Below is a small trained network, with its code and all its weights. Each question gives an input and a class and asks what happens when units are switched off, that is, made to give their printed mean instead of their output.

import numpy as np


def w(rows, s, z=0):
    codes = np.array(rows[::2]) - 128.0
    scale = np.full(codes.shape[1], s)
    scale[-1] = z or s
    return codes * scale


def norm(h):
    return h / np.sqrt((h * h).mean(-1, keepdims=True) + 1e-5)


def f(y):
    return y / 2 * (1 + np.tanh(0.7978845608 * (y + 0.044715 * y**3)))


def log_softmax(a):
    a = a - a.max(-1, keepdims=True)
    return a - np.log(np.exp(a).sum(-1, keepdims=True))


def net(x, mask):
    res = np.array(x, float).reshape(1, 6) / 4 @ E
    u = 0
    for l in range(2):
        y = f(norm(res) @ A[l][:, :-1].T + A[l][:, -1])
        res = res + np.where(mask[u : u + 11], y, B[l][:, -1]) @ B[l][:, :-1]
        u += 11
    return log_softmax(norm(res)[-1] @ U[:, :-1].T + U[:, -1])


A, B = {}, {}
E = w([
[186,125,174,93,108,53,47],'x0',
[169,30,196,198,33,36,211],'x1',
[248,113,219,35,52,52,235],'x2',
[203,201,93,169,149,50,215],'x3',
[219,2,6,231,211,143,22],'x4',
[121,45,22,183,212,108,164],'x5',
],0.0059)
A[0] = w([
[181,99,132,186,148,66,238,32],'0.n0',
[58,56,183,206,41,152,52,6],'0.n1',
[79,223,164,100,127,116,115,57],'0.n2',
[192,99,82,131,145,71,14,47],'0.n3',
[180,115,95,149,103,47,168,57],'0.n4',
[112,167,183,153,141,66,95,61],'0.n5',
[71,230,97,97,84,158,81,98],'0.n6',
[117,94,121,121,60,136,25,143],'0.n7',
[102,132,91,171,237,254,131,39],'0.n8',
[109,230,162,131,120,127,88,2],'0.n9',
[122,140,192,97,56,70,130,161],'0.n10',
],0.0091,0.0061)
B[0] = w([
[120,155,81,174,115,6,186,212],'0.n0',
[73,52,229,189,85,189,154,183],'0.n1',
[125,200,169,95,140,129,130,174],'0.n2',
[216,82,200,55,244,160,124,206],'0.n3',
[152,140,94,191,185,94,197,181],'0.n4',
[148,172,123,141,129,178,143,127],'0.n5',
[91,174,149,213,141,110,117,204],'0.n6',
[132,93,169,195,148,143,157,207],'0.n7',
[133,100,20,97,59,185,107,233],'0.n8',
[107,197,120,158,169,106,109,137],'0.n9',
[80,78,85,103,163,178,165,254],'0.n10',
],0.011,0.0051)
A[1] = w([
[78,95,85,110,166,145,161,176],'1.n0',
[111,131,53,113,102,169,100,59],'1.n1',
[207,106,157,124,208,114,62,29],'1.n2',
[139,126,99,152,143,5,152,98],'1.n3',
[142,121,159,70,124,130,201,53],'1.n4',
[102,205,155,134,116,123,95,47],'1.n5',
[127,139,180,135,92,151,120,151],'1.n6',
[81,216,163,133,107,98,61,50],'1.n7',
[72,162,105,157,75,125,147,126],'1.n8',
[180,157,101,117,99,64,175,86],'1.n9',
[103,156,170,51,80,96,155,1],'1.n10',
],0.015,0.007)
B[1] = w([
[172,186,124,128,113,129,97,246],'1.n0',
[104,142,10,158,103,143,65,182],'1.n1',
[208,90,211,72,249,71,55,201],'1.n2',
[167,178,148,177,66,93,170,254],'1.n3',
[126,153,118,95,104,81,63,185],'1.n4',
[93,193,118,139,224,181,203,164],'1.n5',
[61,130,141,101,127,122,175,172],'1.n6',
[123,196,168,130,228,127,224,180],'1.n7',
[189,113,146,131,165,141,138,209],'1.n8',
[88,93,144,214,106,129,170,220],'1.n9',
[157,103,45,33,112,123,52,163],'1.n10',
],0.014,0.0073)
U = w([
[31,24,236,180,55,192,158,135],'0',
[231,52,204,128,227,90,35,58],'1',
[116,120,33,183,94,200,39,120],'2',
[110,133,132,5,27,72,82,93],'3',
[182,139,152,203,26,25,210,254],'4',
[57,234,178,106,202,189,211,80],'5',
],0.018,0.0027)

Each question gives the input, the list of numbers given to net, and the class t.
The units are the neurons (one row each of A and B). Each row of codes is followed by its name. A weight is (code - 128) times the scale printed after its matrix; where a second scale follows, it is the last column's (A, B and U).
mask holds one flag per neuron, layer by layer. A switched-off neuron (its flag False) gives its mean, the last column of its row in B, instead of its output. The means were averaged over made-up inputs and are rounded, as every weight is.
A unit's drop is (log p(t) with every unit on - log p(t) with that unit switched off) / (log p(t) with every unit on - log p(t) with every unit switched off).
The circuit of an input: a set's keep is (log p(t) with only the set's units on - log p(t) with every unit switched off) / (log p(t) with every unit on - log p(t) with every unit switched off). Starting from the 12 units with the biggest drops (on a tie, the unit counted first), units are removed one at a time, each time the one whose removal leaves the highest keep (on an exact tie, the one counted first), for as long as the keep stays at least 0.8.
circuit, biggest first: the units of the circuit, biggest drop first
k most important neurons: the k neurons with the biggest drops, biggest first
k most important neurons of layer l: the k neurons of layer l with the biggest drops, biggest first
drop of u: that unit's drop, to one decimal
input [1,1,-8,-1,7,-8], class 1: circuit, biggest first	0.n3
input [-4,6,1,-3,-3,0], class 3: 4 most important neurons of layer 0	0.n6, 0.n7, 0.n4, 0.n10
input [3,7,6,2,-8,-3], class 3: 3 most important neurons	1.n10, 0.n10, 1.n4
input [2,-6,3,3,-4,7], class 4: 4 most important neurons of layer 0	0.n1, 0.n3, 0.n9, 0.n5
input [-7,3,0,-8,-6,1], class 0: 2 most important neurons of layer 1	1.n7, 1.n5
input [4,4,-1,-4,-7,-3], class 3: 3 most important neurons	0.n10, 1.n10, 1.n4
input [3,3,-5,2,0,-6], class 5: 4 most important neurons of layer 0	0.n9, 0.n2, 0.n6, 0.n5
input [8,-3,-5,-1,1,-7], class 5: 2 most important neurons of layer 1	1.n7, 1.n5
input [7,-8,8,-8,-4,-2], class 5: 3 most important neurons	0.n6, 1.n7, 0.n3
input [1,2,-1,0,2,8], class 4: 2 most important neurons	0.n0, 1.n3
input [-1,4,-2,5,-1,-8], class 5: 2 most important neurons	0.n9, 0.n3
input [-6,-2,5,-7,8,0], class 2: 2 most important neurons	0.n8, 1.n1
input [4,-8,-7,3,-1,1], class 2: 2 most important neurons	0.n8, 1.n1
input [-8,8,-5,-6,6,0], class 0: circuit, biggest first	0.n1
input [-8,-5,8,7,-5,1], class 4: 2 most important neurons	1.n9, 0.n0
input [2,7,-7,-6,2,4], class 0: drop of 0.n1	1.2
input [6,7,-3,2,-8,-2], class 3: drop of 0.n10	0.7
input [6,7,6,-3,-4,-8], class 3: drop of 1.n8	0.0
